Below are the code and all the weights of a small trained network. Each question names an input and a class and asks about switching units off, where a switched-off unit gives its printed mean instead of its output.

import numpy as np


def w(rows, s, z=0):
    codes = np.array(rows[::2]) - 128.0
    scale = np.full(codes.shape[1], s)
    scale[-1] = z or s
    return codes * scale


def f(y):
    return y / 2 * (1 + np.tanh(0.7978845608 * (y + 0.044715 * y**3)))


def log_softmax(a):
    a = a - a.max(-1, keepdims=True)
    return a - np.log(np.exp(a).sum(-1, keepdims=True))


def net(x, mask):
    res = np.array(x, float).reshape(1, 5) / 4 @ E
    y = f(res @ A[0][:, :-1].T + A[0][:, -1])
    res = res + np.where(mask, y, B[0][:, -1]) @ B[0][:, :-1]
    return log_softmax(res[-1] @ U[:, :-1].T + U[:, -1])


A, B = {}, {}
E = w([
[140,65,120,80,144,68,84,94],'x0',
[197,166,8,165,87,150,99,111],'x1',
[147,99,147,116,89,201,99,174],'x2',
[30,153,96,145,79,143,74,167],'x3',
[113,105,112,216,60,152,160,56],'x4',
],0.012)
A[0] = w([
[137,160,48,215,88,146,198,139,96],'N1',
[143,153,100,122,72,249,70,174,204],'N2',
[165,229,42,199,107,191,137,178,252],'N3',
[176,84,162,106,202,29,127,72,181],'N4',
[130,52,44,84,135,40,125,132,119],'N5',
[29,133,55,97,163,108,118,237,200],'N6',
[219,125,52,199,85,139,183,122,73],'N7',
[51,171,209,190,72,146,101,96,214],'N8',
[186,159,135,82,250,118,118,159,105],'N9',
[182,140,86,60,77,15,20,61,161],'N10',
[127,141,179,82,161,73,166,149,119],'N11',
[115,218,63,181,134,160,106,72,88],'N12',
[220,83,126,185,104,168,114,99,213],'N13',
[111,90,168,152,1,165,131,96,84],'N14',
[144,142,173,96,190,120,174,183,83],'N15',
[57,98,95,167,44,151,100,132,160],'N16',
[91,178,194,179,113,149,206,158,139],'N17',
],0.0091,0.0041)
B[0] = w([
[89,158,38,155,56,102,149,12,212],'N1',
[79,87,221,129,167,129,132,235,219],'N2',
[28,212,145,178,77,152,104,183,250],'N3',
[126,121,189,101,135,187,106,227,228],'N4',
[33,105,191,151,187,107,149,175,185],'N5',
[82,140,206,143,183,142,152,226,219],'N6',
[95,165,109,116,144,48,173,145,221],'N7',
[139,63,174,174,196,140,126,110,213],'N8',
[212,125,118,110,101,185,170,76,207],'N9',
[65,54,167,182,192,103,161,193,217],'N10',
[135,208,190,56,119,143,140,155,193],'N11',
[84,88,101,202,80,136,125,68,194],'N12',
[126,49,106,122,179,109,203,165,214],'N13',
[143,98,83,200,119,163,128,108,196],'N14',
[151,176,128,62,72,144,151,145,190],'N15',
[152,132,186,117,125,253,117,99,203],'N16',
[68,83,132,106,167,82,100,139,200],'N17',
],0.0079,0.013)
U = w([
[177,123,86,114,47,134,83,119,3],'0',
[85,116,180,113,186,101,143,230,215],'1',
[133,138,135,164,175,140,76,2,31],'2',
[85,123,134,229,65,184,96,149,207],'3',
[119,102,92,82,99,75,129,136,46],'4',
[194,206,156,62,29,178,140,153,71],'5',
[230,81,137,169,123,248,161,142,53],'6',
[149,146,66,180,77,70,186,63,178],'7',
],0.0086,0.0027)

Each question gives the input, the list of numbers given to net, and the class t.
The units are the neurons (one row each of A and B). Each row of codes is followed by its name. A weight is (code - 128) times the scale printed after its matrix; where a second scale follows, it is the last column's (A, B and U).
mask holds one flag per neuron, in row order. A switched-off neuron (its flag False) gives its mean, the last column of its row in B, instead of its output. The means were averaged over made-up inputs and are rounded, as every weight is.
A unit's drop is (log p(t) with every unit on - log p(t) with that unit switched off) / (log p(t) with every unit on - log p(t) with every unit switched off).
The circuit of an input: a set's keep is (log p(t) with only the set's units on - log p(t) with every unit switched off) / (log p(t) with every unit on - log p(t) with every unit switched off). Starting from the 12 units with the biggest drops (on a tie, the unit counted first), units are removed one at a time, each time the one whose removal leaves the highest keep (on an exact tie, the one counted first), for as long as the keep stays at least 0.8.
units of the circuit, in order: the units of the circuit, biggest drop first
top k neurons: the k neurons with the biggest drops, biggest first
drop when u is switched off: that unit's drop, to one decimal
input [1,7,6,-5,4], class 7: units of the circuit, in order	[N7 N1]
input [0,5,2,-7,1], class 7: top 2 neurons	[N6 N2]
input [8,5,-6,-4,8], class 1: top 2 neurons	[N10 N4]
input [-1,7,-4,1,4], class 7: units of the circuit, in order	[N1]
input [1,-4,3,3,3], class 3: top 3 neurons	[N9 N13 N4]
input [5,-7,2,5,5], class 3: top 2 neurons	[N9 N13]
input [-6,-3,-6,0,2], class 3: top 2 neurons	[N7 N13]
input [5,-4,4,4,7], class 6: top 2 neurons	[N3 N16]
input [4,-3,-3,4,5], class 3: top 2 neurons	[N9 N13]
input [0,8,-6,1,3], class 7: top 3 neurons	[N1 N7 N4]
input [-2,-8,1,-3,-1], class 5: drop when N10 is switched off	0.2
input [-5,-2,1,0,-8], class 5: drop when N15 is switched off	0.2
input [7,3,6,-8,7], class 1: drop when N7 is switched off	0.3
input [-2,-2,2,-3,8], class 7: top neuron	[N4]
input [3,7,-5,-2,4], class 7: top 2 neurons	[N1 N7]
